Below is a small trained network, with its code and all its weights. Each question gives an input and a class and asks what happens when units are switched off, that is, made to give their printed mean instead of their output.

import numpy as np


def w(rows, s, z=0):
    codes = np.array(rows[::2]) - 128.0
    scale = np.full(codes.shape[1], s)
    scale[-1] = z or s
    return codes * scale


def f(y):
    return y / 2 * (1 + np.tanh(0.7978845608 * (y + 0.044715 * y**3)))


def log_softmax(a):
    a = a - a.max(-1, keepdims=True)
    return a - np.log(np.exp(a).sum(-1, keepdims=True))


def net(x, mask):
    res = np.array(x, float).reshape(1, 7) / 4 @ E
    y = f(res @ A[0][:, :-1].T + A[0][:, -1])
    res = res + np.where(mask, y, B[0][:, -1]) @ B[0][:, :-1]
    return log_softmax(res[-1] @ U[:, :-1].T + U[:, -1])


A, B = {}, {}
E = w([
[128,61,129,48,173,188,224,61,114,121],'x0',
[103,254,201,64,156,159,144,169,81,110],'x1',
[116,131,128,124,119,124,132,126,140,129],'x2',
[200,133,103,80,158,41,206,202,182,92],'x3',
[118,129,135,129,133,119,129,122,132,123],'x4',
[141,129,140,117,134,114,114,111,122,133],'x5',
[140,134,111,150,116,157,149,145,132,132],'x6',
],0.009)
A[0] = w([
[123,136,151,117,134,205,91,117,105,143,164],'N0',
[161,112,109,151,125,110,142,130,140,130,173],'N1',
[178,205,139,51,170,77,203,209,133,108,92],'N2',
[134,161,119,152,107,99,66,165,137,132,254],'N3',
[130,163,114,148,114,119,109,145,142,145,220],'N4',
[111,182,179,144,151,190,86,114,79,133,130],'N5',
[94,249,179,85,169,148,154,153,106,104,169],'N6',
[185,51,80,136,133,29,178,158,175,129,144],'N7',
[100,20,105,201,104,169,61,60,118,128,219],'N8',
[67,189,119,109,110,168,127,96,92,137,110],'N9',
[139,125,144,173,135,106,146,131,127,118,135],'N10',
[133,156,125,93,124,101,160,171,89,90,96],'N11',
[127,48,148,44,167,202,239,52,109,123,193],'N12',
],0.012,0.006)
B[0] = w([
[82,140,150,105,127,145,137,137,61,137,170],'N0',
[118,83,161,135,117,107,137,126,155,116,163],'N1',
[167,95,107,185,100,119,114,89,172,228,228],'N2',
[136,187,139,235,80,110,129,148,143,99,208],'N3',
[106,137,182,151,137,76,98,78,137,120,172],'N4',
[137,213,126,100,130,121,143,110,105,61,182],'N5',
[93,200,114,128,117,173,144,120,75,172,226],'N6',
[140,59,130,131,142,102,110,171,153,29,233],'N7',
[157,149,106,178,116,116,142,93,153,255,249],'N8',
[104,134,146,95,153,139,112,158,100,110,165],'N9',
[133,100,154,151,126,141,127,134,124,122,138],'N10',
[129,116,136,136,138,129,147,114,146,172,161],'N11',
[132,62,62,2,171,178,141,132,116,152,255],'N12',
],0.017,0.016)
U = w([
[127,164,157,226,37,89,102,86,144,224,249],'0',
[137,85,49,108,145,153,167,68,116,253,158],'1',
[39,236,192,156,87,107,117,125,24,54,109],'2',
[44,160,132,36,161,207,136,151,36,111,6],'3',
[137,82,175,189,87,39,87,184,169,10,84],'4',
[155,25,88,70,174,112,132,179,164,47,52],'5',
],0.0057,0.0015)

Each question gives the input, the list of numbers given to net, and the class t.
The units are the neurons (one row each of A and B). Each row of codes is followed by its name. A weight is (code - 128) times the scale printed after its matrix; where a second scale follows, it is the last column's (A, B and U).
mask holds one flag per neuron, in row order. A switched-off neuron (its flag False) gives its mean, the last column of its row in B, instead of its output. The means were averaged over made-up inputs and are rounded, as every weight is.
A unit's drop is (log p(t) with every unit on - log p(t) with that unit switched off) / (log p(t) with every unit on - log p(t) with every unit switched off).
The circuit of an input: a set's keep is (log p(t) with only the set's units on - log p(t) with every unit switched off) / (log p(t) with every unit on - log p(t) with every unit switched off). Starting from the 12 units with the biggest drops (on a tie, the unit counted first), units are removed one at a time, each time the one whose removal leaves the highest keep (on an exact tie, the one counted first), for as long as the keep stays at least 0.8.
units of the circuit, in order: the units of the circuit, biggest drop first
most important unit: the unit with the biggest drop
top k neurons: the k neurons with the biggest drops, biggest first
drop of u: that unit's drop, to one decimal
input [6,5,-4,-1,5,-3,-5], class 3: most important unit -> N8
input [6,-3,-1,1,7,2,1], class 5: units of the circuit, in order -> (N2, N6)
input [-4,1,-5,-6,-8,-3,7], class 2: units of the circuit, in order -> (N2, N5)
input [-7,-2,-6,1,-8,-7,-8], class 4: top 3 neurons -> (N2, N6, N8)
input [-5,-2,-6,1,8,8,-6], class 4: units of the circuit, in order -> (N2, N6)
input [-1,1,-3,-4,-5,-4,-4], class 2: units of the circuit, in order -> (N2, N12)
input [-1,4,7,0,-3,-3,3], class 2: units of the circuit, in order -> (N8, N12)
input [-2,-1,-3,6,7,4,0], class 4: top 3 neurons -> (N7, N12, N8)
input [-4,-8,-2,1,-5,4,-7], class 4: top 2 neurons -> (N7, N2)
input [1,-8,5,4,-5,4,-8], class 5: top 2 neurons -> (N7, N3)
input [-2,2,-5,7,7,6,6], class 0: top 2 neurons -> (N2, N12)
input [0,-5,-8,-4,1,-3,5], class 0: top 2 neurons -> (N12, N8)
input [-1,0,-1,-1,-2,7,5], class 0: top 2 neurons -> (N12, N7)
input [-8,0,-7,5,-6,4,-4], class 4: top 3 neurons -> (N8, N7, N6)
input [1,6,-1,-4,8,2,8], class 3: most important unit -> N3
input [-4,0,-5,2,-6,8,1], class 4: top 3 neurons -> (N8, N6, N2)
input [-2,6,-7,3,1,-2,-4], class 0: top 2 neurons -> (N12, N2)
input [1,2,7,-1,3,-8,-1], class 3: top 2 neurons -> (N8, N2)
input [-7,1,6,-2,4,-8,1], class 2: top 2 neurons -> (N2, N8)
input [1,-8,-4,8,-1,-5,-8], class 5: most important unit -> N3
input [-3,-5,-6,-1,-8,-7,8], class 0: top 2 neurons -> (N8, N12)
input [0,7,4,2,2,-8,7], class 0: top 2 neurons -> (N12, N2)
input [0,-2,6,2,2,-4,-2], class 4: drop of N12 -> 0.5
input [5,-6,3,3,-2,-3,1], class 5: drop of N7 -> 0.2
input [8,-3,2,5,-4,8,-8], class 5: drop of N12 -> 0.0
input [0,-5,5,-1,-4,4,-3], class 0: drop of N12 -> 1.8
input [8,4,-3,0,-1,-5,-6], class 3: units of the circuit, in order -> (N8)
